(in the rows, 128 means zero)
Known rows:
K76: [167 167 148 174 106  63 114  62 133 110 103 124  91  94 125 146 149  86
  83 124 116 173 121 169 147 151 107 154 147 163 177 148 132 152  73 141
 140 137 116 166 197  68 104 146 109 180 144 132  83 173 122 145 105 131]
K224: [146 123 123 136 100 155 142 143 104 132 149 135 135 149  99  97 145 164
 132 140 127 123 129 127 135 140 146 105 121 140 125 109 171 126 103 112
 142 148 108 138 132 142 151 124 134 117 131 142 138 126  94 144 133 132]
K725: [161 135 141 128 165 103 119 126 126 158 124  94 122 161 183 163 122 151
 160  71 150 160 155 136 147  94 166 105 126 134 135 155  77  45 121 195
 124  50 190  91 127 118 159 125  94 136 148 179 104 150 113  94 120 140]
K932: [121 113 110  76 109 134 120  95 164 134 147 160 103  88 182 154 119 103
 148  86  99  61 134  91 143 149 116 143 178 177 140 138  81 150 143 176
  96 120 135 114  98 135  76 101  98  54 153 119 125 136 150 144 149  94]
K616: [128 147 121 142 106 162 123 171  98  81 131 109 136 136  93 128 161 196
 157  98 104 152 100 105  93 153 160 101 108 118 144 125 150 131  85 147
 169 106 139 127 125 157 127 113 159 149  81 111 142  91 115 176 157 147]
K316: [151  85 130 153 201 126 111 127  69 105 132 137 159 124 174 175  97 135
  56 124 152  91 143  96 117  93 162 172  93 103 106 149  78 152  90 149
  98 217 145 149 158 109 127 142 153 138 118 134 134 169 158 169 110 146]
K413: [118 114  90 110 119 122  86 138 133 123 109 148 119  79 154 147 124  51
  91  98  95  74 148 117 155 118 133 115 198 184 154 127  94 142 127 159
  91  83 114 134  92 109 102  93 124  54 131 127 130 136 158 148 173 148]
K241: [146 115 147 109 177 119 141 118 133 141 160 127 155 101 164 172 116 171
  86 121 151 117 184 152 154  96 178 120 134  99  84 160  63 161  46 112
 121 122 167 133 147 132 111 194 146 119 182 126 105 118 108 157  91 160]
K279: [175 133 139 160 140  71 127  57 123 124  97 122 117 119 145 127 136 145
  80 135 134 173 133 104 139 134 117 173 153 148 166 123 124 132 158 155
  90 134 110 162 176  73 111 139 138 139 130 123 101 134 104 142 108 159]
K863: [112 175 128 172  94 131 112 144 122 123 167 146  93 145  88 107 159 113
 108 139  89 104 124 149 122 136 141  84  89 147 133 167 190 145  15 120
 171 153 133 117 145 103 132 120  93 165 113 130 121 165 110 135 144 151]
K283: [ 46  61 161 123 177 138 129 130 120 163  98  68 132 117 126 165 133 116
 142 133 125 134 149 139 135 142  46 142 116  96 107 171 148 152 149 121
  67  93 114 127 130 112 127 100 108 176  88  85 110 106 152 111 122 111]
K310: [146 123 116 108 142 126 127 139 150 148  97 177 129 132 143 102 122  98
 114 191 144 181  86 139 145 130 117 119 152  76 156 167  78 143 173 143
 137 133 140 135 118 130 106 105 157 131 134 184 128 169 152 117  96  95]
K872: [154 156 115 128  76 143 157 136 134 119 157 131 131 192  94 136 107 180
  97 151 153 111 113 150  80 126 140  84 110 174 158 117 175 142 143 102
 139 129  98 111 120 130 135 141 147 127 100 114 121 103 114 135 109 132]
K467: [155 151 110 113 124 108 140 126 136 122  74 154  97  72 177 151 122 111
 137 127 148 148 133  78 146 123 112 116 134  84 131  73 139 113 160 106
  99 149 128  99 123 136 123 127  78 151 127 143 121 145 163 131 117 169]
K764: [147 143 133 105  75 167 161 132 129 122 155 135 114 185  84 127 109 160
 108 142 154 118 117 133 109 124 142  83 108 156 168 101 158 153 157 101
 142 127  89 122 114 129 129 130 149 124 107 129 132 118 102 131 124 112]
K608: [ 90 185 158 133 164  94 129 122  75 140 127 122 151 171 146 164 143 143
 170 100 154 126  99 137 152 131 163 145 152 156 112  99 118  52 164 154
  98 119 139 120 101 120 151 132 119 147 157 205 114 155 181 101 155 149]
K920: [144 136 127 143 104 142 135 139 131 123 152 137 125 156  94  88 141 161
 146 130 130 107 118 127 137 124 144 111 114 141 128 121 159 126 116 113
 154 164 124 127 136 136 141 131 132 117 117 138 143 125 102 147 136 140]
K322: [115 153 127 123 151 110 132 136 105 138 134 123 135 155 183 188  75 176
  75 146 189 109 133 166  89  98 153 126 116 131 147 147  98 168 149  78
 118 145 158 113 148 118 108 184 129 120 194 101 131 128 165 168  93 131]

Facts:
K21 sazu [K107]
K223 sazu [K271]
K283 sazu [K509]
K344 sazu [K863]
K451 sazu [K271]
K496 sazu [K271]
K538 sazu [K453]
K616 sazu [K764]
K725 sazu [K496]
K76 sazu [K872]
K795 sazu [K107]
K802 sazu [K107]
K984 sazu [K655]
zekom c <- K102 K223 K279 K322 K413 K538 K932 K984
zekom f <- K107 K863
zekom a <- K109 K21 K224 K344 K451 K649 K817
zekom d <- K165 K283 K464 K483 K496 K559 K579 K608 K616 K655 K76
zekom b <- K175 K241 K310 K316 K453 K84 K872
zekom e <- K271 K323 K467 K591 K693 K725 K765 K802
zekom g <- K509 K680 K697 K764 K795 K920
[K102] tefes K608
[K109] tefes K316
[K165] tefes K413
[K175] tefes K451
[K21] tefes K509
[K223] tefes K271
[K241] tefes K223
[K271] tefes K725
[K322] tefes K591
[K413] tefes K649
[K464] tefes K165
[K483] tefes K579
[K496] tefes K984
[K579] tefes K765
[K591] tefes K802
[K649] tefes K453
[K680] tefes K283
[K693] tefes K817
[K76] tefes K863
[K764] tefes K872
[K765] tefes K680
[K84] tefes K616
[K872] tefes K322
[K932] tefes K464
[K984] tefes K693
{K102 K109 K271 K283 K451 K464 K795 K984} lugok h
{K165 K467 K765} lugok j
{K21 K310 K483 K84} lugok i
{K223 K697} lugok l
{K241 K316 K322 K538} lugok n
{K279 K76} lugok m
{K344 K413 K817 K932} lugok k
{K608 K655 K725} lugok o

Rows, some named above:
[121 117  89 109 119 137  89 125 140 126 106 151 115  92 154 154 121  71
  86  94  98  84 147 116 149 124 126 126 188 188 141 136  86 131 130 155
  78  79 124 126  98 113 102  99 126  56 125 127 128 111 141 146 176 131] : K413
[170 133 132 155 143  56 126  64 129 117  94 122 109 110 141 125 134 145
  74 134 139 185 113 122 141 136 117 167 150 148 175 123 119 115 150 163
  98 121 106 168 176  88 114 129 136 141 145 126 112 147 103 144  99 152] : K279
[124 111 111  85 148 130 150 153 120 149 132 118 146 102 104  63 120  64
 147 182 133 215  84 138 156 112  97 114 138 104 188 186  73 139 168 118
 138 141 146 151 130  80  82 108 131 119 134 157 121 150 175 112  82 111] : K483
[125 177 126 167  94 127 110 148 128 121 153 143 102 158  95 111 158 136
 112 131  86 113 124 150 125 137 135  99  97 145 131 153 206 144  21 117
 175 155 125 115 139 121 143 115  98 157 103 127 127 147 123 137 146 165] : K863
[184 166 106  97  97 135 124 113 152  81  81 139 111  88 222 148 149  74
 107  78 150 137 165  80 150 107  98  83 159  98 112  89 110 144 185 106
 124 116 144  88 113 154 143 120  84 117 133 131 146 150 175 134 134 179] : K165
[116 109 117  86 156 130 151 154 109 137 126 118 149 117 120  76 123  62
 159 172 129 208  91 128 153 123 102 109 145 104 178 173  66 138 154 117
 133 139 139 151 137 102  79 112 131 124 116 157 123 154 187 105  78 106] : K483
[118  96 163 115 146 131 115  89 155 107 123 103  97 127 176 151 132  94
 114  95 128 110 132 137 152 135  60 140 151 118  80 147  86 167 207 154
 116 104 112  79  83 150 123 124 120 118 115  80 144 130 147 104 158 132] : K464
[ 74 111 100 105 126 102 123 145 170 157 119 171 141  76 120 182 107  82
 133  97 107 119 131  82  97 123 151 186 131 168 169 155 106 113  94 154
  57 109 113 115 117 117 126 113 103  78 156 123 106 137 126 130 197 122] : K817
[ 81 117 178 154 153  99 144  63  98 150 103 115 145  87 102 131 137 151
 141 133 158 105 147 170 167 150  85 177 140 109  94 124 113 113 154 131
 117 100  99 106  76 161 121 146 149 160 116 112 116 124 187  99 169  85] : K102
[113 119 116 117 108 148 144 164 100 133 172  84 153 142  88  63 135 121
 167 116  93 141 120 119 134 122 131 114 130 150 155 127 171 135  92  92
 159 168 139 131 154 103 126 117 110 111  97 108 127 122 123 132  93 184] : K579
[ 80  75 163 131 151 107 123 114 178 105 113 144 163 123  76 161 119  72
 134 133 133 143 149 115 131 139  83 172 107  99 112 127 131 102 178 140
  97  73 112 107 115 158 142 162 100 167 155  53 128 149 121 103 164  82] : K984
[160  87 133 148 183 125 109 148  78 119 129 131 156 123 184 169  97 116
  52 113 160  85 145  99 126  81 164 153  96  91 109 142  93 143 106 137
 102 231 157 141 164 113 134 159 153 147 129 129 125 161 158 177 121 135] : K316
[157  94 108 102 138 144 121 140 155 148  96 174 105 136 166 132 129  71
 139 172 156 200 103 173 115 143 133 148 126  82 118 150  68 103 128 111
 160 127 117 185 120  83  80 101 180 129 136 173 104 141 172 107 133  65] : K21
[166 138  96 139 160 150 126 109 169 127 143 128 148  70 151 146 133 163
  95 118 102 136 159 177 121 109 118 142 108 132  80 115  72  89  66 131
 103  98 165  79 151  92 118 145 116 110 180 185 116  86  98  76  67 102] : K223
[157 141 101 152 144 152 113 118 137 101 138 135 120  66 138 142 129 152
 109 139 104 133 105 178 111 119 101 182 110 137  90 109 115  91 126 127
  86 132 144 124 164 133 131 126 148 104 168 172 172 102 145  95  83  88] : K697
[147 135 141 139 164 109 118 120 135 145 114  99 138 156 176 173 118 138
 144  76 143 159 157 131 152  91 167 108 121 142 130 159  83  53  98 196
 139  65 165  89 143 120 158 121 105 144 138 179 114 136 106  92 117 140] : K725
[109 128 130 128 122 155 153 158 101 167 156  77 130 144 106 101 148 131
 166  98  89 123 134 113 101 146 123  97 139 131 133 136 211 134 106  96
 130 161 114 153 152 104 132 103 133 110 104 141 129 118 112 145  89 138] : K680
[154 113 142 103 165 117 141 115 143 152 166 116 178 101 173 168 106 148
  77 126 144 125 178 141 151  97 166 121 134  96  85 149  55 152  69 105
 136 125 160 129 143 132 101 182 142 108 188 129  93 122 113 151  84 146] : K241
[104  81 152 165 152 129 137  88 158 155 104  82 138  96 155 130 117 151
 108 134 144 130 175 161 153 109  95 147 107  96  85 168  71 119 101 138
 136  63 101  76  88 162 116 126 114 149 127  94 103 105  93  91 137 116] : K271
[129 173 131 173  89 141 115 153 133 118 153 145 105 148  95 121 152 145
 115 130  98 111 126 150 131 128 133 109  94 152 140 149 195 151  17 121
 178 161 142 137 144 125 135 118 109 165 107 133 129 162 125 139 145 163] : K863
[117 159 117 113 149 127 131 147 142 124  75 150 155  98 105 150 132 135
 137 156 103 199  79 136 131 132 121 100 158  68 192 167  67 128 162 161
 163 129 182 159 106 158  81 100 181 135 125 163 134 133 150 139 121  41] : K84
[120 144 107  85 128 126 155 139 113 134  82  89 131  67 177 134 116  94
 150  82 117 173 151  80 141 131 107 110 159  85 121  91 162 130 134  74
 103 154 142  93 145  96 121 133  82 119  90 146 120 161 177 126  91 181] : K765
[154  63 142 145 171 130 111  98  97 138  90 113 139 102 107 150  95 108
 107 132 152 103 132 123 149 104  61 161 106 110  99 108 114 158 128 162
 127 159  97 124 109 164 139 149 152 192  75  81 125 139 140 104 135  61] : K109
[ 71  84 161 146 157 105 126 112 179 103 109 140 166 122  85 160 116  71
 139 130 118 154 149 127 121 138  88 172 113 114 110 126 137 107 195 129
 111  76 103 106 117 162 151 169 106 160 154  68 135 145 127 106 159  96] : K984
[122 118 141 126 167 104 115 127 122 127 145 123 134 135 161 162 103 152
  78 126 140 103 128 147 139 103 166 161 118  94 101 145  85 140 125 101
 100 164 153 151 151 160 113 162 147 119 186 132 141 147 150 171 114 149] : K538
[119 158 158 120 161  86 114 135 119 143 116 130 105 161 151 183 115 116
 182  82 135 151  95 136 153  99 154 130 134 153 100  99  86 103 158 171
 118  89 165 143 120 136 153 132 101 159 126 186 141 163 120 112  99 138] : K655
[120  91  99 116 138 127 119 113 133 151 105 148 114  72 121 157 109 117
 143 128 113  88 115 108 143 123 155 142 154 172 163 125 101 130  89 148
  95 113 128 111 130 118  79  95  99  88 140 137 111 139 138 135 155 131] : K344

The same objects again, as new rows of numbers:
Known rows:
K344: [ 83 116  69 110 104 193 128  69 113 221 129 104  79  89 101  21 129]
K765: [169 117 144 192 141  82  67  68 121 112 180 127  85 124 164 138 105]
K84: [123 102 105 113 168 169 131 206  94 132  90 138 160 182 108 127 125]
K223: [124 109 133 121 164 119 118 156 113 121 151 127 114 105 106 135 117]
K795: [130 163 109  85  95 113 142 145 165 162 110 127 153 126 124  99 125]
K649: [115 129 152 148 142 148  95 130  88 121 135 133 130 124 147 119 133]
K107: [124 120 140 143 133 127 120 127 114 118 129 126 118 125 138 134 134]
K725: [147  83 167 135 152 112 165 152 166  58 137 143 186 106 102 181 114]
K310: [108 122 102  99 156 176 147 190 113 118  96 123 163 165 125 149 122]
K496: [162 143 133 145 131 141 153 148  97 107 143 129 117 144 145 137 163]
K764: [154 133 123 154 125 113 142 108  90 100 151 103 120 136 132 152 171]
K817: [ 68 135  44 108  79 192 121  32 119 200 130  89  66  77 101  50 108]
K322: [152 144 144 152 126 113 184 124 156  81 129 143 167 151 113 171 115]
K591: [116 140 115 122 131 137 145 142 123 119 140 142 106 133 132 154 137]
K802: [ 95 137 125 111 134 147 141 129 150 125 136 146 107 115 134 159 118]
K863: [ 83  91 163 116 178 105 154 137 165 142 127 137 143  90  99 152 137]
K102: [151 147 107 103  78 129  94 146 128 163 110 135 143 154 143  60 129]
K283: [ 95 153 110  95  79 108 122 151 199 145 115 113 148 110 131  86 128]

Rows, some named above:
[140 137 111  88 108 108 137 156 149 170 113 145 148 139 109  83 134] : K109
[118 147 152 127 131  74  93 105 139 128 110 138 128 139 183 182 164] : K279
[152 138 114 147 114 145 111 117  82 113 140 127  96 150 146 142 160] : K175
[114 176 106  78  73 119 136 128 180 151 101 111 151 116 148 112 107] : K451
[110 181 100  82  72 120 141 126 178 149 108 113 148 114 142 111 110] : K451
[ 87  94 162 115 175 101 152 145 167 141 129 137 141  87 103 152 130] : K863
[175 107 163 148 149 118 137 169 120  56 140 140 162 123 104 169 110] : K655
[146 128 160 155 128 114 163 141 156  89 123 150 169 148 117 157 111] : K538
[123 123 148 123 175  45 131 125 146 152 126 170 135 142 132 185 182] : K76
[128 144 108  76 111 102 157 140 182 169 116 139 162 125 112  97 132] : K271
[103 133 146 133 126 131 134 114 137 112 133 116 121 107 140 149 126] : K509
[145 124  95  98 165 179 147 177  71 135  87 140 164 186 125 148 112] : K483
[145 131  98  98 166 180 152 185  66 142  86 139 165 188 123 148 116] : K483
[127 150 151 126 128  71  99 104 139 134 119 140 119 138 179 178 157] : K279
[122 103  57 106  84 174 131  67 107 212 121 106  56 112 104   9 149] : K932
[ 99 129  93 103 157 180 146 195 109 123  99 123 167 171 115 150 125] : K310
[135 137 109  80 108 107 132 154 149 175 115 146 144 144 112  85 136] : K109
[104 104 171 132 143 128 104 125 139 129 118 128 128 106 132 121 120] : K616
[123 109 186 152 142 104 144 136 179 101 109 146 182 123 114 146  91] : K316
[ 92 113  69 122  95 202 112  72 102 216 125 101  84  95 111   6 127] : K413
[136 121 149 125 135 135 122 108 101 134 120 133 127 128 141 138 128] : K579
[138 117 127 128 140 127 116 143 110 112 152 120 116 113 126 130 118] : K697
[134 180  96  76  88 123 157 142 167 153 115 125 147 132 135 115 126] : K984
[151  85 172 125 157 110 159 155 171  62 137 139 192 104 106 184 114] : K725
[129 151 150 136 129  66  92 103 139 133 115 139 119 136 176 187 165] : K279
[135 158 110  79  75  98 138 127 177 158  98 126 135 133 132  97 121] : K464
[162 129 162 163 162  98 157 162 127  95 118 158 156 152  82 145 114] : K241
[128 138  76 115 144 177 156 194  88 117 104 128 152 190 110 154 138] : K21
[140 121 150 127 134 132 121 109  95 128 118 131 126 130 145 140 130] : K579

